Below are the code and all the weights of a small trained network. Each question names an input and a class and asks about switching units off, where a switched-off unit gives its printed mean instead of its output.

import numpy as np


def w(rows, s, z=0):
    codes = np.array(rows[::2]) - 128.0
    scale = np.full(codes.shape[1], s)
    scale[-1] = z or s
    return codes * scale


def f(y):
    return np.maximum(y, 0)


def log_softmax(a):
    a = a - a.max(-1, keepdims=True)
    return a - np.log(np.exp(a).sum(-1, keepdims=True))


def net(x, mask):
    res = np.array(x, float).reshape(1, 4) / 4 @ E
    y = f(res @ A[0][:, :-1].T + A[0][:, -1])
    res = res + np.where(mask, y, B[0][:, -1]) @ B[0][:, :-1]
    return log_softmax(res[-1] @ U[:, :-1].T + U[:, -1])


A, B = {}, {}
E = w([
[83,252,157,159],'x0',
[41,139,42,66],'x1',
[128,128,130,125],'x2',
[25,51,198,189],'x3',
],0.011)
A[0] = w([
[78,102,34,119,37],'neuron 0',
[179,92,110,185,99],'neuron 1',
[70,246,104,215,76],'neuron 2',
[182,19,106,72,116],'neuron 3',
[194,190,65,104,216],'neuron 4',
[99,207,170,157,69],'neuron 5',
[83,135,84,112,21],'neuron 6',
[17,57,118,192,183],'neuron 7',
[129,38,76,173,104],'neuron 8',
[152,54,106,123,86],'neuron 9',
[99,93,217,168,111],'neuron 10',
[215,192,58,89,187],'neuron 11',
[40,102,208,150,189],'neuron 12',
[48,89,153,159,184],'neuron 13',
[210,161,64,140,181],'neuron 14',
[205,135,214,164,14],'neuron 15',
[139,53,107,103,84],'neuron 16',
[175,82,82,139,108],'neuron 17',
[54,129,39,107,43],'neuron 18',
[61,96,198,130,112],'neuron 19',
[73,166,109,113,36],'neuron 20',
[151,42,78,133,96],'neuron 21',
[215,147,205,206,5],'neuron 22',
[121,189,174,166,79],'neuron 23',
[64,131,61,104,37],'neuron 24',
],0.011,0.0014)
B[0] = w([
[116,42,171,49,185],'neuron 0',
[120,111,204,90,172],'neuron 1',
[17,237,138,140,230],'neuron 2',
[73,255,135,143,220],'neuron 3',
[173,112,49,201,227],'neuron 4',
[63,231,160,148,199],'neuron 5',
[130,43,194,69,165],'neuron 6',
[198,113,89,192,231],'neuron 7',
[83,178,129,163,187],'neuron 8',
[56,206,157,130,182],'neuron 9',
[162,87,91,138,207],'neuron 10',
[186,134,51,159,245],'neuron 11',
[171,127,57,167,222],'neuron 12',
[210,107,60,200,204],'neuron 13',
[152,124,76,129,212],'neuron 14',
[148,24,200,56,215],'neuron 15',
[80,225,170,147,182],'neuron 16',
[102,168,131,143,175],'neuron 17',
[156,13,174,29,197],'neuron 18',
[180,133,94,173,198],'neuron 19',
[115,121,177,100,171],'neuron 20',
[36,227,146,155,191],'neuron 21',
[149,25,183,25,231],'neuron 22',
[73,208,155,110,189],'neuron 23',
[156,6,197,66,185],'neuron 24',
],0.0084,0.012)
U = w([
[243,128,8,177,198],'0',
[61,207,153,135,155],'1',
[182,61,196,50,11],'2',
],0.015,0.0011)

Each question gives the input, the list of numbers given to net, and the class t.
The units are the neurons (one row each of A and B). Each row of codes is followed by its name. A weight is (code - 128) times the scale printed after its matrix; where a second scale follows, it is the last column's (A, B and U).
mask holds one flag per neuron, in row order. A switched-off neuron (its flag False) gives its mean, the last column of its row in B, instead of its output. The means were averaged over made-up inputs and are rounded, as every weight is.
A unit's drop is (log p(t) with every unit on - log p(t) with that unit switched off) / (log p(t) with every unit on - log p(t) with every unit switched off).
The circuit of an input: a set's keep is (log p(t) with only the set's units on - log p(t) with every unit switched off) / (log p(t) with every unit on - log p(t) with every unit switched off). Starting from the 12 units with the biggest drops (on a tie, the unit counted first), units are removed one at a time, each time the one whose removal leaves the highest keep (on an exact tie, the one counted first), for as long as the keep stays at least 0.8.
units of the circuit, in order: the units of the circuit, biggest drop first
k most important neurons: the k neurons with the biggest drops, biggest first
drop when u is switched off: that unit's drop, to one decimal
input [2,-7,8,7], class 0: units of the circuit, in order	(neuron 12)
input [-4,7,-5,-5], class 2: 3 most important neurons	(neuron 18; neuron 0; neuron 24)
input [-7,6,4,5], class 1: 3 most important neurons	(neuron 21; neuron 3; neuron 16)
input [6,-7,4,5], class 2: 3 most important neurons	(neuron 22; neuron 15; neuron 3)
input [7,-3,-2,-6], class 1: 4 most important neurons	(neuron 2; neuron 5; neuron 23; neuron 7)
input [-7,-3,6,-6], class 1: 2 most important neurons	(neuron 3; neuron 21)
input [-6,4,1,-5], class 1: 2 most important neurons	(neuron 3; neuron 21)
input [-3,-3,-4,-1], class 1: 2 most important neurons	(neuron 18; neuron 24)
input [1,7,-6,8], class 0: 2 most important neurons	(neuron 7; neuron 13)
input [-6,6,2,-4], class 1: 3 most important neurons	(neuron 3; neuron 21; neuron 22)
input [-5,-5,2,3], class 1: 2 most important neurons	(neuron 3; neuron 21)
input [-7,4,-4,6], class 1: drop when neuron 3 is switched off	1.0
input [-1,6,-4,2], class 2: drop when neuron 13 is switched off	0.0
input [3,-4,8,3], class 2: units of the circuit, in order	(neuron 22)
input [7,-1,-3,7], class 0: drop when neuron 13 is switched off	0.5
